In the rows, zero is written as 128.
Known rows:
zeli: [140 148 144 114 124 119 105  83 113 168 106 120  86 134 118 230 101 113
 132 127 127 166 123 137 121 135 139 143  64 136 124  88 108 122 132]
flaklir: [172 142 124 105 107 170 154 179 176  77 198 143 220 126 128  98 135 142
 136 106 125 141 182 186 131 187 118 172 193 174 143 170 154 165 167]
vurak: [160 157 130  98 124 106 135 104 102 141 104 142  92 131 110 210  89 102
 121 129 115 164 120 134 124 126 131 152  79 161 137  98 113 137 104]
nukan: [ 73 151 137 111 199 122 139 139 165 105 174 109 184 114 142 132 157 114
 121 102  84 152 108 115 113 174 117 160 167 119 118 130 153 132 112]
vumom: [122 146 121 129 181 113 129 141 178  95 169 105 172 113 134  85 129 111
 107 101 100 145 137 112 100 166 115 128 162 129 126 147 127 129 145]
fabur: [ 76 147 129 100 174 109 144 151 163 127 190  96 181 104 108 117 157 115
 112  91  99 134  96 121 117 150 114 162 168 118 118 129 142 121 133]
fliskiter: [144 113 140 107 195 102 127  96 209 140 161 192 182  64 162  97 157 121
  80 142  70 165 113 129 148 127 147 112 181 115 112 155 113 120 121]
dirobi: [ 67 151 128  75 173 116 132 148 167 105 153 128 165  90 126 122 119 130
 115 133 105 141 114 100 118 155 131 122 151 116 142 138 152 119 128]
stusku: [143 136 145 103 131 100 126  93 104 154  94 133 109 128 130 216  99 124
 128 122 109 166 115 139 120 109 119 156  70 149 122  90 109 135 107]
fafu: [236 148 131  97  51 166 161 142 107 120 141 172 145 155 107 210  98 126
 147 121 140 161 177 216 149 154 125 202 117 214 149 126 130 176 130]
kibuk: [230 142 137 104  57 173 158 137 103 126 142 158 154 160 117 217 111 131
 156 117 134 163 177 224 147 156 122 207 112 207 139 120 128 180 137]
brazen: [209 149 125 152 137 101 131  96 112 132 118 117  96 151 119 173  97  82
 112  95 111 170 145 146 102 135 112 156  89 174 121 106  87 143 119]
bretir: [ 70 153 127  75 171 116 132 150 168 105 154 130 166  91 126 121 120 131
 115 133 105 140 115 101 120 156 133 122 153 115 143 139 154 120 130]
movin: [139 193 114  94 170 110 175 168 119  86 160 126 204 146 117  91 155 109
 147 118  51  87  88  41 157 176 179  90 156  74 142 145  93 168 154]
litu: [196 147 129 153 141 112 124  88 115 156 138  91 100 155 117 195 126  78
 118  90 116 171 129 156 107 141 115 172  90 161 112  94  82 144 130]
pefa: [161 156 131  99 124 107 135 105 101 143 104 142  93 131 110 211  89 102
 121 129 115 163 121 133 124 127 132 152  79 161 138  98 113 137 102]
plugrik: [114 142 122 132 187 108 123 136 181  96 167  99 163 108 135  83 126 109
 102 101 101 151 139 111  92 163 109 126 158 130 125 145 128 122 143]
laplo: [112 141 123 123 188 129 115 134 184 111 177  76 170 113 143 104 151 109
 112 108 109 150 136 120 102 173 121 126 156 117 123 135 115 132 167]

Facts:
biflu: Λ 874; ψ studrir; Ω 904
bofisuk: Λ 874
brarom: σ namin kleske; Λ 328; ψ nokobrus; Ω 904
brazen: Λ 328; ψ rabredrek; Ω 433
bretir: Λ 874; Ω 994
brodem: Λ 328; δ klezir pibim; Ω 994
bruflum: Λ 328; ψ kibrol; Ω 994
bugrum: σ biflu; Λ 328; ψ fafu; Ω 994
dazum: σ disi; Λ 874; δ pudes luno; Ω 994
deflol: σ pudes; Λ 874; δ klobru skesko; Ω 904
dirobi: Λ 874; Ω 994
disi: Λ 328; Ω 904
dripe: σ nutus; Λ 874; Ω 994
dusom: Λ 874; ψ grozun; Ω 994
fabur: Λ 874; δ kapla
fafu: σ movin stusa; Λ 328; ψ faka; Ω 904
faka: Λ 874; Ω 433
feflek: Λ 328; δ plestu kibrol
flaklir: σ vurak; Λ 874; ψ kibuk; Ω 433
flemim: Λ 874; δ plestu; Ω 994
fleplum: σ litu; Λ 328; Ω 994
flikli: Λ 328; δ fleplum; ψ brarom; Ω 904
fliskiter: σ faka klunuk; Λ 874; ψ flosto; Ω 994
flogen: Λ 874; ψ kapla; Ω 904
flosto: Λ 328
fodres: σ disi; Λ 328; ψ zeli; Ω 994
gaba: Λ 874; δ nutus faka zeli; Ω 904
goklo: Λ 874; ψ pibim
goska: Λ 874; ψ skesko
grabrul: σ nolu; Λ 874; δ studrir skesko leflan; Ω 904
graskiskil: Λ 874; Ω 994
grilodin: σ soflolus; Λ 328; Ω 904
grozun: σ fodres; Λ 874; Ω 994
grugor: Λ 328; δ sugrol; Ω 904
grulu: σ trofler; Λ 874; ψ tivon; Ω 904
kapla: σ grilodin; Λ 328; Ω 904
kestur: Λ 328; ψ namin; Ω 994
kibrol: Λ 328; δ tratur; ψ stusa
kibuk: Λ 328; δ soflolus; ψ bugrum
klapa: σ plestu; Λ 328; Ω 994
kleske: σ trostuso litu; Λ 328; ψ fodres; Ω 433
klezir: σ studrir; Λ 328; δ nutus tratur klobru; Ω 433
klibrir: Λ 874; ψ trostuso
klizas: σ soflolus; Λ 328; Ω 994
klobru: Λ 874; ψ reklas; Ω 994
klodu: σ flemim; Λ 874; δ fabur; Ω 994
klunuk: σ flogen pafadam; Λ 328; ψ treklek; Ω 994
klustopu: Λ 328; δ tagror graskiskil; ψ vumu
koplur: σ grugor; Λ 328; δ fabur; ψ klapa; Ω 433
laplo: Λ 874; δ kleske koplur; ψ leflan
lastaku: Λ 874
lazik: Λ 328; Ω 994
leflan: Λ 328; ψ taplelu
lilim: Λ 874; Ω 433
litu: Λ 328; δ fabur tuplis luno; ψ tebol; Ω 994
luden: σ grilodin kapla; Λ 874; ψ lastaku; Ω 994
luno: σ brarom trostuso fleplum; Λ 874; δ lazik; Ω 994
mazu: Λ 874; ψ stufli; Ω 994
meskepun: Λ 328; ψ rasuvi; Ω 994
mizil: σ meskepun; Λ 874; ψ klizas; Ω 994
modren: Λ 328; δ graskiskil faka; ψ stusku
movin: σ fafu; Λ 874; ψ lazik; Ω 904
nakar: Λ 328
namin: σ bruflum; Λ 328; ψ flogen; Ω 994
negedil: Λ 874; Ω 904
nidre: σ namin kleske; Λ 328; ψ dazum; Ω 994
nokobrus: Λ 874; δ klobru sugrol; ψ movin; Ω 433
nolu: σ tuplis pafadam; Λ 874; Ω 433
nukan: Λ 874; δ fabur tagror pafadam; Ω 994
nutus: σ dripe; Λ 874; δ klodu kapla; Ω 994
padil: Λ 874; Ω 904
pafadam: Λ 874; δ flikli; Ω 904
pefa: σ plestu bugrum klapa; Λ 328; Ω 904
pibim: Λ 874; δ nukan; Ω 994
plafloplin: Λ 874; δ klustopu; Ω 904
plasas: Λ 328; ψ padil
plestu: Λ 328; ψ plibol; Ω 994
plibol: σ tebol; Λ 874; ψ nolu; Ω 994
plugrik: σ padil; Λ 874; ψ kleske; Ω 994
pudes: σ nutus deflol; Λ 874; ψ bretir; Ω 994
rabredrek: σ vinen; Λ 874; δ fabur pudes; ψ gaba; Ω 994
rasuvi: Λ 328; ψ feflek; Ω 433
reklas: σ grabrul tuplis pafadam; Λ 874; Ω 904
rivufil: Λ 874; δ plestu; ψ disi; Ω 994
segrok: Λ 328; ψ modren
sibridir: σ brodem; Λ 874; Ω 904
skesko: σ treklek; Λ 874; δ negedil tebol; Ω 994
soflolus: Λ 328; ψ vurak; Ω 994
soklen: Λ 328; ψ trofler; Ω 904
steklu: σ tratur; Λ 328; ψ segrok; Ω 433
studrir: σ dripe; Λ 874; δ flemim; Ω 433
stufli: Λ 328; δ lilim pafadam; Ω 994
stusa: Λ 874; Ω 994
stusku: Λ 328; δ kibrol; Ω 994
sugrol: σ brarom bruflum; Λ 874; Ω 994
tagror: σ grugor koplur; Λ 328; δ sugrol; Ω 904
taplelu: σ klapa; Λ 874; δ kleske; Ω 994
tebol: σ plibol zeli; Λ 874; ψ klezir; Ω 433
tivon: Λ 874; ψ fliskiter
tratur: Λ 874; Ω 994
treklek: σ luden soflolus; Λ 328; Ω 994
trofler: σ klezir; Λ 328; Ω 994
trostuso: σ litu; Λ 874; Ω 904
trubus: Λ 874; ψ plafloplin
tuplis: Λ 874; δ koplur; ψ meskepun; Ω 994
tuval: Λ 874
vafen: Λ 874
vidradram: σ bugrum klapa; Λ 328; δ klodu; ψ biflu; Ω 433
vinen: Λ 874; ψ sibridir; Ω 994
vumom: σ bugrum sibridir; Λ 874; ψ pefa; Ω 994
vumu: σ nokobrus; Λ 874; ψ dirobi; Ω 904
vurak: Λ 328; Ω 994
zeli: Λ 328; δ flemim tuplis; Ω 433

Rows:
No name comes twice in this set of rows, the named rows included.
[125 171 112 105 195 121 182 182  98 109 147 115 223 154 128  82 156 111
 154 123  41  77  91  63 167 196 178  93 148  71 137 126  85 163 160]  nokobrus
[180 149 126 124 137 105 122  93 115 141 110 117  85 135 119 194  94  87
 111 117 120 173 134 138 107 131 121 147  80 165 130  99  96 135 116]  kleske
[191 152 126 147 139 111 128  92 116 164 152  86  97 155 105 203 138  69
 114  84 120 170 118 157 113 142 118 183 100 163 112  90  79 144 128]  koplur
[ 57 150 139  80 188 125 135 142 162 101 154 118 181  99 144 141 141 133
 127 129  90 147 110 106 117 160 125 138 152 110 130 131 160 129 121]  pibim
[156 132 126 148 166 118 138 114  81 164  99 135 116 156 128 188  91  84
 125 114  99 163 134 167 129 174 128 166  84 169 123  79 105 126  94]  tagror
[ 89 145 130  99 183 128 124 140 173 108 165  98 176 105 141 120 143 124
 121 121 102 145 124 114 112 164 125 128 153 112 128 135 134 134 150]  luno
[206 122 146 103 142  93 132  58 136 180 104 215 104  95 142 204 118 101
  91 154  85 184 108 155 163  94 154 140 100 154 115 111  88 132  89]  flosto
[178 142 135 124 139 113 135 102  97 141 108 111 112 144 127 202 108 103
 128 115 104 163 132 147 113 128 112 160  76 159 122  95  99 149 117]  brodem
[202 199 121  89 122 105 175 125  53 129 102 149 122 174 100 202 119  90
 154 134  69 112  85  70 169 142 186 118  78 115 145 100  66 178 123]  lazik
[ 61 148 133  75 177 126 127 145 167 114 159 112 173  94 133 138 138 132
 123 132 103 140 110 106 122 158 131 130 150 106 133 132 150 123 137]  dazum

The same things again, as new rows of numbers:
Known rows:
mazu: [128 133 125 129 118 158 122 161 123 126 125 117 123 120 144 127 131 139
 116 121 116 102 141 180 102 117 128 128 117 122 108 127 123 106 126 122]
grilodin: [130 122  92 116 144 106 132 104 130 123 122 122 125 147 119 124 123 113
 132 119 132 168 121 105 135 105 135 125 137 131 151 124 139 150 126 133]
fafu: [128 126  93 114 168 110 120 108 117 121 123 121 114 140 119 122 124 122
 159 137 198 163 125 131 201 105 121 106 115 125 228 125 147 144 146 126]
trofler: [129 121  92 122 149 106 144 106 113 123 121 125 131 139 119 122 123 113
 130 122 128 180 121 104 154 105 127 123 144 125 148 125 137 133 125 143]
pefa: [126 122  96 116 165 104 128 120  87 124 125 151 150 109 124 133 124 113
 143 142 122 164 133 109 110 105 105 110 158 122 130 126 128 176 125 122]
soflolus: [127 119  95 110 163 104 121 107 100 124 122 131 135 116 118 155 123 114
 147 129 120 153 131 121 100 107 117 110 139 124 138 126 140 200 126 113]
mizil: [126 138 201 114 118 108 138 115 167 123 147 117 126 113 127 135 140 119
 113 121 147 101 132 149 107 119 152 116 115 144 114 150 125 104 139 143]
dusom: [126 132 126 129 117 157 122 159 124 125 124 119 124 122 145 127 130 138
 116 122 116 102 139 179 101 118 129 128 117 121 107 127 123 105 126 122]
litu: [126 117  95 112 112 111 120 107 133 123 124 136 114 172 121 131 126 112
 141 119 150 143 122 105 132 105 127 140 136 140 189 124 126 177 124 125]
trubus: [127 138 201 114 119 108 137 111 168 122 146 116 125 112 126 136 140 119
 116 119 145 100 132 150 107 119 152 116 116 145 114 150 126 105 140 144]
fliskiter: [127 133 127 136 123 162 132 171 111 126 132 118 130 116 145 123 130 131
 115 128 113 103 140 158 107 128 120 131 124 123 107 125 122 104 125 130]
laplo: [127 155 172 122 107 125 120 102 174 125 122 118 114 164 122 125 141 143
 116 119 121 101 125 120 124 148 129 142 117 124 139 126 122 107 126 122]
biflu: [129 131 112 163 109 176 127 191 108 125 121 118 135 122 160 122 127 135
 118 124 119 103 152 159 105 125 124 149 119 123 111 125 124 107 127 138]
rivufil: [134 133 175 123 108 115 121 171 102 127 134 118 131 106 124 145 139 131
 122 122 140 103 135 161 102 146 136 117 117 125 113 149 122 121 128 118]
vinen: [128 142 114 114 127 171 120 198 116 122 130 118 124 116 130 143 128 146
 120 142 109 101 142 181  99 127 118 113 120 121 110 129 126 122 125 113]
nukan: [129 127 138 137 111 137 120 215 118 124 129 120 118 119 157 123 126 151
 121 133 125 102 123 128 116 142 117 140 118 123 106 126 122 103 124 119]
klezir: [126 122  96 131 127 109 125 102 107 121 122 135 124 132 119 122 123 112
 150 123 142 186 121 108 165 112 132 141 151 127 141 125 126 145 125 128]
stusa: [128 125 163 136 124 153 147 105 146 128 136 120 124 134 124 123 130 129
 115 130 111  99 124 119 147 158 128 128 121 121 108 126 125 104 131 134]

Rows:
No name comes twice in this set of rows, the named rows included.
[127 121 149 142 132 108 121 107 141 124 132 122 116 119 125 126 125 183
 126 178 158 100 122 162 227 161 111 107 117 122 154 125 128 108 152 123]  faka

Now the same things, written a new way:
Known rows:
grulu: [103 144 109 138  90  79 119  93 103 170 103 178 110  96 120 126 150 114
 119  83 116 112 111 170 115  91 156 117 121 185 101 124 127 119]
grabrul: [110 128 109 121 103  88  96  76  86 184  75 168 122 115 130 126 140 105
 101  97 134 127 115 163  94 114 136 157 136 192  94 139 139 126]
klobru: [ 96 131 116 106 100 108  97  85 104 196 100 174 119 134 130 123 130  99
 108  78 143 125 103 169 114 110 137 149 123 183  90 154 136 124]
namin: [120 173 123 195 141 111 123  55 136 191  76 108 117 177 128 144 178  88
 111 101 131 163 123 178 111 100  81 111 158 164 117 161 145 136]
grilodin: [123 170 132 192 139 111 123  53 134 192  88 108 118 174 117 145 179  92
 115 105 122 160 128 172 112  96  89 110 164 154 113 149 140 134]
rasuvi: [119 177 117 190 147 115 118  53 135 197  67 108 122 188 133 143 176  80
 104 100 146 169 123 177 105 107  71 123 156 173 117 172 148 138]
biflu: [ 98 153 109 117 103  93 104  85  98 177  90 171 127 118 123 124 136 102
 105  93 138 120 116 156 101 104 136 148 128 193  99 141 134 121]
nukan: [110 146 111 109  83  98 103  92 106 189  85 159 112 129 124 121 123 108
 113  90 135 126 114 153  98 110 131 152 130 193 100 141 143 129]
vurak: [118 174 135 193 141 113 122  52 132 186  83 100 123 171 117 148 168  96
 112 112 116 161 129 167 111  97  86 115 164 151 114 150 141 133]
dirobi: [ 92 157 112 120 105  95 103  84  95 173  84 163 132 116 123 128 125 107
 101  99 132 120 117 150 100 106 134 153 127 189 100 142 136 119]
bugrum: [132 176 137 204 156 102 119  47 132 220  98 105 130 178  73 146 175 110
 120 100 140 170 115 187  92  88  91 130 152 153  99 135 159 122]
sugrol: [ 87 142 119 107 102 104 100  88 108 195 107 166 123 129 130 130 114  99
 103  83 134 124 108 159 113 109 131 153 122 185  93 155 134 120]
sibridir: [ 92 158 111 120 105  95 104  84  94 173  85 164 133 117 122 128 125 107
 101  99 133 121 118 150  99 107 135 153 127 189 101 141 136 120]
flosto: [117 169 137 216 129 102 136  59 134 174  90  99 113 145 115 152 170 112
 122 111  88 153 125 177 125  85 104  86 159 140 117 135 135 127]
laplo: [117 149 110 114  85  95 102  93 100 179  73 166 108 130 120 116 145 107
 104  81 146 118 114 160  99 105 139 141 132 200  95 136 139 122]
kleske: [128 175 161 149 130 144  99  52 127 179 107 104 123 190 103 139 186  88
 120 123 113 148 129 156 125  87  86 114 186 137  98 129 130 137]
flemim: [ 97 140 108 110  96  91  86  81  82 168  98 162 133 124 123 128 146 103
 108  81 135 132 112 162  93 120 137 148 122 193  95 146 133 119]
goska: [102 149 106 116 101  91 105  86 101 182  95 179 121 122 122 122 147  98
 108  85 143 120 116 160 101 103 138 145 127 196  97 139 134 123]

Rows:
No name comes twice in this set of rows, the named rows included.
[ 87 153 119 106  99  96  97  92 105 185 112 161 124 127 127 130 121  97
  98  77 133 124 113 156 108 109 130 146 119 193  94 151 129 113]  graskiskil
[134 166 162 150 126 131  88  47 112 171 100  86 123 181 109 146 184  91
 114 127  99 158 134 154 111  98  80 122 190 144  99 127 130 135]  zeli
[109 125 115 119 102  96 102  80  98 198  75 167 116 121 134 126 124 106
  99  97 134 125 112 164 103 111 134 160 136 187  92 143 141 126]  deflol
[ 99 156 117 107  85 116  98  94 100 172  79 160 123 142 114 117 127 112
 108  78 147 119 105 158 109 110 144 142 120 183  94 148 140 119]  fabur
[136 175 135 206 156  98 121  46 132 221  94 105 126 173  75 146 178 109
 117 101 138 170 120 186  89  87  89 131 156 158 100 132 160 122]  kibuk
[117 180 135 186 125 135 115  63 134 180  61  91 121 196 120 141 158 101
 110  94 132 164 113 176 118 107  85 109 150 152 114 170 150 132]  kapla
[107 151 117 113  87  90  94  91  91 170  75 143 119 122 125 128 124 111
  93  89 127 126 119 152  92 114 130 151 132 200  96 139 136 115]  gaba
[125 162 121 186 137 108 101  49 117 189  59  88 123 186 139 149 172  87
 100 100 132 180 123 179  92 123  67 129 158 176 114 172 151 137]  feflek
[109 134 105 112  93  81  89  81  84 175  97 167 120 121 126 125 159  99
 108  78 137 131 115 165  90 118 136 145 125 203  95 141 133 123]  rivufil
[ 94 134 115 123 112 105 103  75  93 186  72 169 132 118 130 127 118 108
 101 106 134 123 110 160 107 109 138 162 133 176  94 146 140 125]  skesko
[130 169 156 155 139 129 102  47 126 186 113 107 123 176 109 144 190  83
 118 131 107 149 137 154 118  85  81 120 192 145 101 125 128 140]  fodres
[130 156 142 187 127 120 113  54 129 195  71  88 111 180 125 148 159 100
 108 107 112 167 122 175 112 106  84 118 168 149 109 153 147 135]  klezir
[147 166 134 187 118 114 122  62 137 192  64 100  97 185 115 135 189  97
 113  95 129 158 125 179 111  95  93 102 171 162 109 142 146 135]  litu

Now the same things, written a new way:
Known rows:
kapla: [121 145 113 155 111 153 123  78 113 106  91  55  88 135 151 173 137 155
 166 164 141 132  90  92 101 128]
brarom: [100 163 134 165 100 126 127  58 127 146 137  87  74 149 136 168 149 182
 115 174 155 152  95 148 107 169]
goklo: [174 168 148 160 113 117 144 135 165 124  95  97 110 183 164 113 128 183
 124 128  89 105  93 157 149 114]
pibim: [145 148 137 162 124 141 129 154 149  97  80  94 108 176 158 115 119 195
 137 103 100 114 109 149 122 106]
brodem: [119 169 111 153 114 149 108  75 116 111 117  56 103 148 156 156 132 173
 154 140 169 175 103 132  88 128]
nakar: [130 173 113 154 106 127 135  72 126 118 107  67 105 136 170 167 115 156
 153 155 167 150  86 138 109 136]
litu: [145 162 127 175 114 121 105  55 113 125 143  52  86 163 152 137 156 154
 161 162 158 161  94 111  91 141]
tuplis: [190 145 156 180 122 118 123 137 156 119  96  87 101 185 155 112 146 160
 144 119  81 105  97 132 126 143]
namin: [143 186 118 138  97 157 136  46 117 128 121  42 101 144 133 155 147 172
 130 202 129 126  75  99 135  91]
skesko: [174 180 142 159 110 147 143 150 157 114  70  91 108 155 149 137 123 176
 141 113  83 132 127 187 129 112]
grabrul: [178 183 144 169 110 139 140 140 140 117  81  82 109 166 152 130 120 178
 142 103  90 159 127 196 127 105]
plafloplin: [149 164 154 147 123 128 139 118 151 104  75 103 116 183 181 121 113 190
 127  93 104 118 117 148 123 113]
mazu: [174 168 148 159 114 118 145 135 163 124  95  96 112 182 163 113 128 183
 124 129  89 106  93 157 149 113]
trostuso: [160 160 140 164 113 119 155 142 148 110  78 100 114 172 173 124 103 181
 134 109  99 117  96 168 142 108]
tratur: [154 144 134 151 117 150 139 168 149 112  60  88 113 170 158 146 125 187
 141 109  74 123 101 149 141 117]
kibrol: [142 167 115 141 108 154 111  87 134 139 117  47 108 154 149 176 161 164
 146 174 132 161  82 117 121 145]
biflu: [176 169 148 159 114 119 143 133 166 125 100  95 112 183 162 112 130 182
 123 132  88 105  93 156 150 113]
grugor: [121 182 121 141 113 146 116  61 132 110 108  68 105 141 167 160 126 170
 147 144 171 155 111 131  88 134]

Rows:
No name comes twice in this set of rows, the named rows included.
[168 168 150 143 117 151 129 154 182 120  74  95 104 169 147 132 151 185
 127 136  66  93 117 145 138 126]  klobru
[143 183 119 145 102 140 130  56 132 131 125  56 102 146 148 155 143 165
 136 187 145 136  80 117 124 121]  kestur
[156 142 145 163 122 134 135 143 139 106  70  90 105 178 166 131 125 181
 147  99  87 126 109 143 127 115]  nutus
[141 177 121 146 105 127 129  69 146 131 118  68 102 144 164 162 140 156
 142 181 151 129  80 122 119 146]  soflolus
[105 161 115 158 112 143 104  86 140 119 140  73  84 150 133 137 152 188
 130 175 167 129  90 122  93 142]  flikli
[148 162 118 141 106 152 116  90 139 140 105  51 102 144 149 189 165 153
 153 182 121 149  83 111 123 156]  plestu
[174 173 142 149 105 149 155 117 138 119  89  75 109 177 137 112 133 197
 112 154  65  93  85 132 168  62]  flogen
[132 152 160 174 108 116 147 129 149 137 105 118  83 181 140 126 133 206
  99 127  89 119 106 177 140 140]  movin
[140 145 128 163 122 139 137 170 160  91  82 101 107 169 156 107 112 197
 135 114 106  93  97 151 128 100]  lilim
[187 185 150 152 111 147 135 149 179 128  85  91 104 162 141 128 150 175
 130 142  68 108 119 168 139 121]  tebol
[164 142 143 191 121 111 139 134 126 102  94  90  96 181 164 106 113 174
 153  99 107 130 104 156 119 106]  dazum
[169 183 144 160 114 146 136 140 149 112  80  88 110 167 151 126 121 186
 136 102  94 146 130 187 124 104]  deflol
[173 164 142 164 112 141 143 150 144 117  67  85 108 163 155 143 125 173
 147 108  78 141 116 174 136 114]  studrir
[169 150 141 163 114 138 142 154 140 117  61  84 108 169 159 148 127 173
 150 108  72 139 108 161 139 118]  flemim

